Below are the code and all the weights of a small trained network. Each question names an input and a target symbol and asks about switching units off, where a switched-off unit gives its printed mean instead of its output.

import numpy as np


def w(rows, s, z=0):
    codes = np.array(rows[::2]) - 128.0
    scale = np.full(codes.shape[1], s)
    scale[-1] = z or s
    return codes * scale


def norm(h):
    return h / np.sqrt((h * h).mean(-1, keepdims=True) + 1e-5)


def f(y):
    return y / 2 * (1 + np.tanh(0.7978845608 * (y + 0.044715 * y**3)))


def softmax(a):
    e = np.exp(a - a.max(-1, keepdims=True))
    return e / e.sum(-1, keepdims=True)


def log_softmax(a):
    a = a - a.max(-1, keepdims=True)
    return a - np.log(np.exp(a).sum(-1, keepdims=True))


def net(x, mask):
    ids = ['αδεημπψω'.index(c) for c in x.split()]
    T = len(ids)
    res = E[ids] + P[:T]
    u = 0
    for l in range(2):
        q, k, v = (norm(res) @ M[l].T for M in (Q, K, V))
        z = softmax(np.where(np.tri(T) > 0, q @ k.T / 4**0.5, -1e9)) @ v
        res = res + np.where(mask[u], z, O[l][:, -1]) @ O[l][:, :-1]
        u += 1
        y = f(norm(res) @ A[l][:, :-1].T + A[l][:, -1])
        res = res + np.where(mask[u : u + 4], y, B[l][:, -1]) @ B[l][:, :-1]
        u += 4
    return log_softmax(norm(res)[-1] @ U[:, :-1].T + U[:, -1])


Q, K, V, O, A, B = {}, {}, {}, {}, {}, {}
E = w([
[52,157,104,116,93,146,207,79,123],'α',
[205,96,77,16,26,123,151,64,119],'δ',
[246,104,172,165,192,31,96,84,142],'ε',
[153,137,170,245,201,143,147,118,91],'η',
[79,119,220,75,91,161,137,157,99],'μ',
[58,128,201,101,195,122,142,154,223],'π',
[60,5,89,196,130,124,146,158,63],'ψ',
[159,226,167,106,153,3,152,112,111],'ω',
],0.018)
P = w([
[61,121,160,161,82,148,3,60,135],'0',
[91,119,157,134,124,120,70,73,136],'1',
[98,126,161,156,107,106,104,103,133],'2',
[103,123,158,151,115,102,119,112,130],'3',
[111,122,156,148,121,102,129,118,126],'4',
[117,121,153,147,126,105,138,127,123],'5',
[122,120,149,146,132,104,148,135,123],'6',
[131,121,141,146,135,113,153,143,118],'7',
[136,119,139,146,138,113,164,150,120],'8',
[142,119,132,147,141,121,169,159,119],'9',
[147,118,125,148,142,127,172,170,120],'10',
[154,114,123,140,149,125,179,174,122],'11',
[149,104,134,148,150,119,191,186,118],'12',
],0.015)
Q[0] = w([
[225,134,77,94,55,146,2,105,159],'0.h1',
[78,109,181,167,95,76,163,65,87],'0.h1',
[142,132,134,72,80,145,161,130,110],'0.h1',
[87,95,117,168,189,184,88,81,154],'0.h1',
],0.0086)
K[0] = w([
[62,160,143,168,72,137,73,2,153],'0.h1',
[165,142,131,84,172,173,227,163,107],'0.h1',
[133,137,82,142,157,156,162,165,138],'0.h1',
[89,109,196,110,137,166,69,123,67],'0.h1',
],0.0093)
V[0] = w([
[72,61,93,174,136,65,150,2,186],'0.h1',
[128,71,104,110,162,74,113,178,149],'0.h1',
[103,201,77,93,193,117,251,131,147],'0.h1',
[93,118,184,86,120,126,82,183,66],'0.h1',
],0.0073)
O[0] = w([
[66,41,125,190,62,90,130,146,156,252],'0.h1',
[56,182,97,139,170,78,38,113,131,83],'0.h1',
[53,87,116,151,104,164,60,85,141,128],'0.h1',
[136,112,95,63,184,203,145,249,106,176],'0.h1',
],0.011,0.0048)
A[0] = w([
[146,120,185,157,138,130,115,146,214,177],'0.n1',
[113,150,159,162,153,223,136,77,90,179],'0.n2',
[85,255,146,101,166,99,135,80,185,253],'0.n3',
[186,187,96,159,188,78,151,126,97,186],'0.n4',
],0.0097,0.0027)
B[0] = w([
[156,189,79,143,162,162,120,112,255,251],'0.n1',
[116,137,161,80,153,39,151,110,147,213],'0.n2',
[117,156,63,163,74,155,84,118,25,248],'0.n3',
[124,77,162,176,74,158,133,42,155,255],'0.n4',
],0.011,0.0032)
Q[1] = w([
[53,81,105,104,32,105,252,138,147],'1.h1',
[159,16,250,177,169,144,104,88,96],'1.h1',
[189,86,131,198,90,189,77,178,116],'1.h1',
[82,113,255,90,218,164,101,182,123],'1.h1',
],0.0094)
K[1] = w([
[90,88,5,118,83,159,215,77,122],'1.h1',
[192,123,141,164,207,71,103,145,70],'1.h1',
[127,82,162,151,139,63,120,160,183],'1.h1',
[125,135,138,102,246,175,200,173,126],'1.h1',
],0.011)
V[1] = w([
[141,54,175,162,126,142,76,126,147],'1.h1',
[99,130,118,135,101,40,96,77,109],'1.h1',
[130,117,220,205,207,225,186,87,1],'1.h1',
[59,182,229,200,108,171,174,144,175],'1.h1',
],0.0076)
O[1] = w([
[145,254,34,63,139,32,173,188,135,150],'1.h1',
[229,82,217,96,189,126,137,236,145,164],'1.h1',
[206,96,118,151,129,7,124,158,185,169],'1.h1',
[223,163,75,75,188,147,46,90,114,253],'1.h1',
],0.01,0.0061)
A[1] = w([
[114,170,129,105,126,107,158,43,19,77],'1.n1',
[101,125,153,118,81,12,86,153,124,41],'1.n2',
[160,131,123,141,220,147,157,123,18,5],'1.n3',
[154,113,131,237,2,130,71,128,76,72],'1.n4',
],0.0071,0.0022)
B[1] = w([
[131,255,129,153,206,55,41,155,153,198],'1.n1',
[146,115,134,208,113,117,65,112,72,181],'1.n2',
[163,208,50,106,158,3,72,140,51,150],'1.n3',
[116,102,153,59,130,186,116,114,62,253],'1.n4',
],0.0094,0.0032)
U = w([
[110,68,146,89,108,202,172,78,135,208],'α',
[78,193,153,117,107,98,139,138,148,80],'δ',
[148,180,150,151,92,142,51,113,72,136],'ε',
[181,146,122,161,139,78,128,96,170,165],'η',
[139,165,121,5,168,118,137,170,116,69],'μ',
[59,150,78,120,166,189,61,126,170,207],'π',
[89,92,57,156,135,101,124,202,108,118],'ψ',
[78,130,134,77,140,78,66,97,159,3],'ω',
],0.012,0.0046)

Each question gives the input, a string of symbols that net reads in full, and the target symbol t.
The units are the heads (4 rows each of Q, K, V and O) and the neurons (one row each of A and B). Each row of codes is followed by its name. A weight is (code - 128) times the scale printed after its matrix; where a second scale follows, it is the last column's (O, A, B and U).
mask holds one flag per unit, layer by layer, with each layer's heads first. A switched-off unit (its flag False) gives its mean, the last column of its rows in O or B, instead of its output. The means were averaged over made-up inputs and are rounded, as every weight is.
A unit's drop is (log p(t) with every unit on - log p(t) with that unit switched off) / (log p(t) with every unit on - log p(t) with every unit switched off).
The circuit of an input: a set's keep is (log p(t) with only the set's units on - log p(t) with every unit switched off) / (log p(t) with every unit on - log p(t) with every unit switched off). Starting from all 10 units, units are removed one at a time, each time the one whose removal leaves the highest keep (on an exact tie, the one counted first), for as long as the keep stays at least 0.8.
circuit, biggest first: the units of the circuit, biggest drop first
k most important neurons: the k neurons with the biggest drops, biggest first
top k neurons in layer l: the k neurons of layer l with the biggest drops, biggest first
input μ δ μ, target δ: most important neuron	0.n3
input μ α ε α ω α α π ω ε μ ψ μ, target ψ: circuit, biggest first	1.h1, 0.n1, 0.h1
input μ ε δ α π δ α ε δ μ ω μ, target ω: circuit, biggest first	0.h1, 1.h1, 0.n2
input η δ η α ψ α, target ψ: 4 most important neurons	0.n1, 0.n4, 0.n3, 1.n3
input ω δ δ ε μ μ, target μ: 2 most important neurons	0.n3, 0.n4
input α ω π μ μ μ ε ψ μ δ ω, target ε: circuit, biggest first	0.n3, 0.h1
input α π δ α α η α, target η: circuit, biggest first	0.h1, 1.n1
input α ψ ω μ μ μ ε δ μ, target ε: 2 most important neurons	1.n2, 0.n1
input η μ ε η ψ α δ η μ δ α δ α, target δ: circuit, biggest first	0.n2, 0.h1, 1.n1, 1.h1
input ε δ ω η ω α δ α, target δ: 3 most important neurons	1.n1, 0.n2, 0.n1
input α ψ ε ω α η η α, target η: 3 most important neurons	1.n4, 0.n3, 0.n1
input π α ε ω δ ε ω μ ψ δ μ, target ψ: circuit, biggest first	1.h1, 1.n2
input η ε μ μ α μ ε μ ε μ, target ε: 2 most important neurons	0.n1, 0.n4
input ω μ η μ, target η: circuit, biggest first	1.h1
input ε η α ω ε μ μ π ε ω μ, target π: circuit, biggest first	1.h1, 0.h1
input ε μ ω α η π α ε α, target ε: 3 most important neurons	0.n1, 1.n1, 0.n3
input α μ α, target μ: top 2 neurons in layer 0	0.n4, 0.n1
input ε α ε α, target ε: 2 most important neurons	0.n1, 1.n1
input μ η ε ω ε ψ ε α μ, target η: circuit, biggest first	1.h1, 0.h1
input α μ μ μ ε α η δ α π α, target π: top neuron in layer 0	0.n4
input ε α μ π α η α μ α ω α, target ω: 2 most important neurons	0.n2, 0.n1
input μ δ α, target α: top 2 neurons in layer 1	1.n3, 1.n2
